Below are the code and all the weights of a small trained network. Each question names an input and a target symbol and asks about switching units off, where a switched-off unit gives its printed mean instead of its output.

import numpy as np


def w(rows, s, z=0):
    codes = np.array(rows[::2]) - 128.0
    scale = np.full(codes.shape[1], s)
    scale[-1] = z or s
    return codes * scale


def norm(h):
    return h / np.sqrt((h * h).mean(-1, keepdims=True) + 1e-5)


def f(y):
    return np.maximum(y, 0)


def softmax(a):
    e = np.exp(a - a.max(-1, keepdims=True))
    return e / e.sum(-1, keepdims=True)


def log_softmax(a):
    a = a - a.max(-1, keepdims=True)
    return a - np.log(np.exp(a).sum(-1, keepdims=True))


def net(x, mask):
    ids = ['ΓΩαβστ'.index(c) for c in x.split()]
    T = len(ids)
    res = E[ids] + P[:T]
    r = norm(res)
    for j in range(2):
        rows = slice(3 * j, 3 * j + 3)
        q, k, v = (r @ M[0][rows].T for M in (Q, K, V))
        z = softmax(np.where(np.tri(T) > 0, q @ k.T / 3**0.5, -1e9)) @ v
        o = O[0][rows]
        res = res + np.where(mask[j], z, o[:, -1]) @ o[:, :-1]
    y = f(norm(res) @ A[0][:, :-1].T + A[0][:, -1])
    res = res + np.where(mask[2:6], y, B[0][:, -1]) @ B[0][:, :-1]
    return log_softmax(norm(res)[-1] @ U[:, :-1].T + U[:, -1])


Q, K, V, O, A, B = {}, {}, {}, {}, {}, {}
E = w([
[122,95,86,152],'Γ',
[150,67,103,146],'Ω',
[132,112,163,120],'α',
[51,85,62,124],'β',
[60,171,3,45],'σ',
[131,184,83,254],'τ',
],0.0093)
P = w([
[118,118,124,164],'0',
[167,114,98,163],'1',
[111,152,179,121],'2',
[48,137,121,145],'3',
[213,141,91,163],'4',
[109,158,208,122],'5',
[30,154,149,146],'6',
[246,188,133,141],'7',
[124,160,230,120],'8',
[23,155,154,156],'9',
[221,189,154,149],'10',
],0.011)
Q[0] = w([
[118,166,106,150],'H0',
[5,84,141,107],'H0',
[108,132,109,89],'H0',
[114,135,144,81],'H1',
[102,161,132,182],'H1',
[113,70,129,87],'H1',
],0.033)
K[0] = w([
[63,160,62,150],'H0',
[245,194,229,237],'H0',
[181,189,104,126],'H0',
[220,136,54,151],'H1',
[76,221,235,73],'H1',
[194,61,2,77],'H1',
],0.018)
V[0] = w([
[51,193,126,250],'H0',
[184,204,152,223],'H0',
[138,35,140,126],'H0',
[76,195,177,93],'H1',
[125,205,129,176],'H1',
[199,132,2,34],'H1',
],0.0074)
O[0] = w([
[112,194,112,123,234],'H0',
[166,200,135,127,157],'H0',
[112,110,104,162,134],'H0',
[85,148,72,79,148],'H1',
[102,79,108,133,146],'H1',
[142,170,140,247,1],'H1',
],0.011,0.0056)
A[0] = w([
[47,124,83,128,4],'N0',
[54,145,137,132,54],'N1',
[254,92,55,160,170],'N2',
[56,90,120,144,22],'N3',
],0.018,0.0033)
B[0] = w([
[192,56,132,144,253],'N0',
[85,200,178,214,206],'N1',
[192,5,22,167,215],'N2',
[42,138,150,45,176],'N3',
],0.016,0.0057)
U = w([
[230,94,119,44,240],'Γ',
[227,74,21,190,161],'Ω',
[243,97,204,145,81],'α',
[65,127,102,230,103],'β',
[152,254,31,159,87],'σ',
[38,68,159,149,5],'τ',
],0.0061,0.0028)

Each question gives the input, a string of symbols that net reads in full, and the target symbol t.
The units are the heads (3 rows each of Q, K, V and O) and the neurons (one row each of A and B). Each row of codes is followed by its name. A weight is (code - 128) times the scale printed after its matrix; where a second scale follows, it is the last column's (O, A, B and U).
mask holds one flag per unit, heads first, then neurons. A switched-off unit (its flag False) gives its mean, the last column of its rows in O or B, instead of its output. The means were averaged over made-up inputs and are rounded, as every weight is.
A unit's drop is (log p(t) with every unit on - log p(t) with that unit switched off) / (log p(t) with every unit on - log p(t) with every unit switched off).
The circuit of an input: a set's keep is (log p(t) with only the set's units on - log p(t) with every unit switched off) / (log p(t) with every unit on - log p(t) with every unit switched off). Starting from all 6 units, units are removed one at a time, each time the one whose removal leaves the highest keep (on an exact tie, the one counted first), for as long as the keep stays at least 0.8.
circuit, biggest first: the units of the circuit, biggest drop first
top k neurons: the k neurons with the biggest drops, biggest first
which heads matter: for each layer, one digit per head in row order, 1 if its drop is at least 0.15 and else 0, layers parted by /
drop of u: that unit's drop, to one decimal
input α β α α α τ σ α β, target α: circuit, biggest first -> [H0; H1]
input β β β σ σ σ, target β: circuit, biggest first -> [H1]
input α τ α α τ τ τ α α Ω, target Γ: circuit, biggest first -> [H1; H0]
input α τ Ω τ σ τ β τ α β, target σ: top 2 neurons -> [N1; N3]
input α σ τ τ α α β β τ Γ, target σ: top 2 neurons -> [N1; N3]
input σ β Ω β σ Γ τ Ω α Ω τ, target Γ: which heads matter -> 01
input τ τ β Γ, target σ: which heads matter -> 10
input σ α Ω τ Ω β Ω α Γ α, target Γ: which heads matter -> 11
input τ α Γ β α α β τ τ, target τ: top 2 neurons -> [N1; N0]
input σ α Γ α σ σ α τ τ, target τ: top 2 neurons -> [N1; N2]
input β σ Γ α β Ω α β β, target β: top 2 neurons -> [N0; N2]
input τ Ω α σ τ σ α α α α τ, target Γ: top 2 neurons -> [N2; N1]
input Ω Ω τ α, target σ: drop of H0 -> 0.9
input Ω σ β, target β: drop of N2 -> 0.0
input Ω σ β τ, target σ: drop of N1 -> -0.1
input Ω Γ τ α α α α Ω β τ, target σ: drop of N2 -> -0.1
input α Ω Γ Ω α Γ β α α Γ, target Γ: top neuron -> [N0]
